Here is a tiny trained network, its code and every weight. The questions are about switching its units off for an input and a class, where a switched-off unit gives its printed mean instead of its output.

import numpy as np


def w(rows, s, z=0):
    codes = np.array(rows[::2]) - 128.0
    scale = np.full(codes.shape[1], s)
    scale[-1] = z or s
    return codes * scale


def norm(h):
    return h / np.sqrt((h * h).mean(-1, keepdims=True) + 1e-5)


def f(y):
    return y / 2 * (1 + np.tanh(0.7978845608 * (y + 0.044715 * y**3)))


def log_softmax(a):
    a = a - a.max(-1, keepdims=True)
    return a - np.log(np.exp(a).sum(-1, keepdims=True))


def net(x, mask):
    res = np.array(x, float).reshape(1, 6) / 4 @ E
    u = 0
    for l in range(3):
        y = f(norm(res) @ A[l][:, :-1].T + A[l][:, -1])
        res = res + np.where(mask[u : u + 4], y, B[l][:, -1]) @ B[l][:, :-1]
        u += 4
    return log_softmax(norm(res)[-1] @ U[:, :-1].T + U[:, -1])


A, B = {}, {}
E = w([
[137,159,150,134,122,193,74,113,102],'x0',
[71,129,120,33,102,127,93,124,123],'x1',
[125,94,183,121,88,161,102,143,220],'x2',
[91,136,132,112,108,148,202,240,176],'x3',
[2,126,121,159,72,80,83,170,65],'x4',
[136,144,45,104,124,130,135,138,129],'x5',
],0.0094)
A[0] = w([
[136,88,208,177,131,171,119,53,186,64],'L0N0',
[166,92,93,124,122,157,131,123,107,5],'L0N1',
[243,223,57,141,191,237,183,168,206,99],'L0N2',
[131,89,15,61,177,136,1,93,96,87],'L0N3',
],0.008,0.0026)
B[0] = w([
[155,143,96,135,193,159,86,129,163,184],'L0N0',
[80,75,84,138,107,251,182,140,69,123],'L0N1',
[163,110,144,96,176,115,79,144,148,254],'L0N2',
[141,158,178,191,88,138,194,96,138,204],'L0N3',
],0.013,0.0074)
A[1] = w([
[126,117,142,133,119,118,143,130,104,4],'L1N0',
[90,77,156,179,95,100,140,234,157,136],'L1N1',
[116,181,134,137,148,75,116,188,198,64],'L1N2',
[166,19,38,117,150,108,255,174,152,137],'L1N3',
],0.0085,0.0029)
B[1] = w([
[169,183,27,147,106,155,96,93,145,103],'L1N0',
[186,126,126,147,7,155,147,59,131,253],'L1N1',
[53,250,139,84,126,136,205,126,115,198],'L1N2',
[72,118,179,215,158,144,132,79,67,233],'L1N3',
],0.011,0.004)
A[2] = w([
[166,158,117,36,68,144,180,187,105,85],'L2N0',
[146,82,124,178,255,170,119,152,147,214],'L2N1',
[23,189,175,217,114,132,103,222,99,36],'L2N2',
[122,136,63,158,166,39,219,124,132,251],'L2N3',
],0.008,0.0016)
B[2] = w([
[139,123,68,109,185,120,169,119,193,157],'L2N0',
[178,80,150,96,142,156,98,149,155,255],'L2N1',
[152,143,162,168,34,89,127,114,197,210],'L2N2',
[223,72,202,162,122,167,2,69,123,180],'L2N3',
],0.013,0.0064)
U = w([
[82,149,75,112,161,127,99,192,60,2],'0',
[220,70,187,114,238,158,51,127,148,217],'1',
[107,169,183,211,11,116,146,55,115,171],'2',
[50,153,95,81,105,135,181,203,213,98],'3',
],0.011,0.0051)

Each question gives the input, the list of numbers given to net, and the class t.
The units are the neurons (one row each of A and B). Each row of codes is followed by its name. A weight is (code - 128) times the scale printed after its matrix; where a second scale follows, it is the last column's (A, B and U).
mask holds one flag per neuron, layer by layer. A switched-off neuron (its flag False) gives its mean, the last column of its row in B, instead of its output. The means were averaged over made-up inputs and are rounded, as every weight is.
A unit's drop is (log p(t) with every unit on - log p(t) with that unit switched off) / (log p(t) with every unit on - log p(t) with every unit switched off).
The circuit of an input: a set's keep is (log p(t) with only the set's units on - log p(t) with every unit switched off) / (log p(t) with every unit on - log p(t) with every unit switched off). Starting from all 12 units, units are removed one at a time, each time the one whose removal leaves the highest keep (on an exact tie, the one counted first), for as long as the keep stays at least 0.8.
circuit, biggest first: the units of the circuit, biggest drop first
unit that matters most: the unit with the biggest drop
top k neurons: the k neurons with the biggest drops, biggest first
top k neurons in layer l: the k neurons of layer l with the biggest drops, biggest first
drop when u is switched off: that unit's drop, to one decimal
input [-4,-4,8,8,0,0], class 2: unit that matters most -> L1N3
input [-3,2,-5,-6,-1,-2], class 2: top 4 neurons -> L0N3; L2N1; L0N2; L0N0
input [4,3,8,7,-3,-1], class 3: circuit, biggest first -> L1N2; L2N3
input [-6,-7,-1,8,-1,1], class 2: top 4 neurons -> L1N3; L1N2; L1N1; L0N0
input [6,-4,-2,7,1,2], class 3: top 2 neurons -> L1N2; L0N2
input [-1,-8,2,8,-1,2], class 2: top 2 neurons in layer 1 -> L1N2; L1N3
input [1,6,4,-1,-2,6], class 3: top 3 neurons -> L1N3; L2N3; L1N1
input [-6,0,8,4,-2,0], class 2: top 3 neurons -> L1N3; L2N1; L1N1
input [-6,5,4,8,0,0], class 2: top 2 neurons -> L1N3; L0N2
input [-5,0,-2,-6,-1,4], class 2: top 4 neurons -> L0N3; L0N2; L2N1; L0N0
input [-5,-2,-8,8,1,4], class 2: drop when L1N3 is switched off -> 1.2
input [0,8,-4,-7,3,1], class 2: drop when L0N3 is switched off -> 0.5
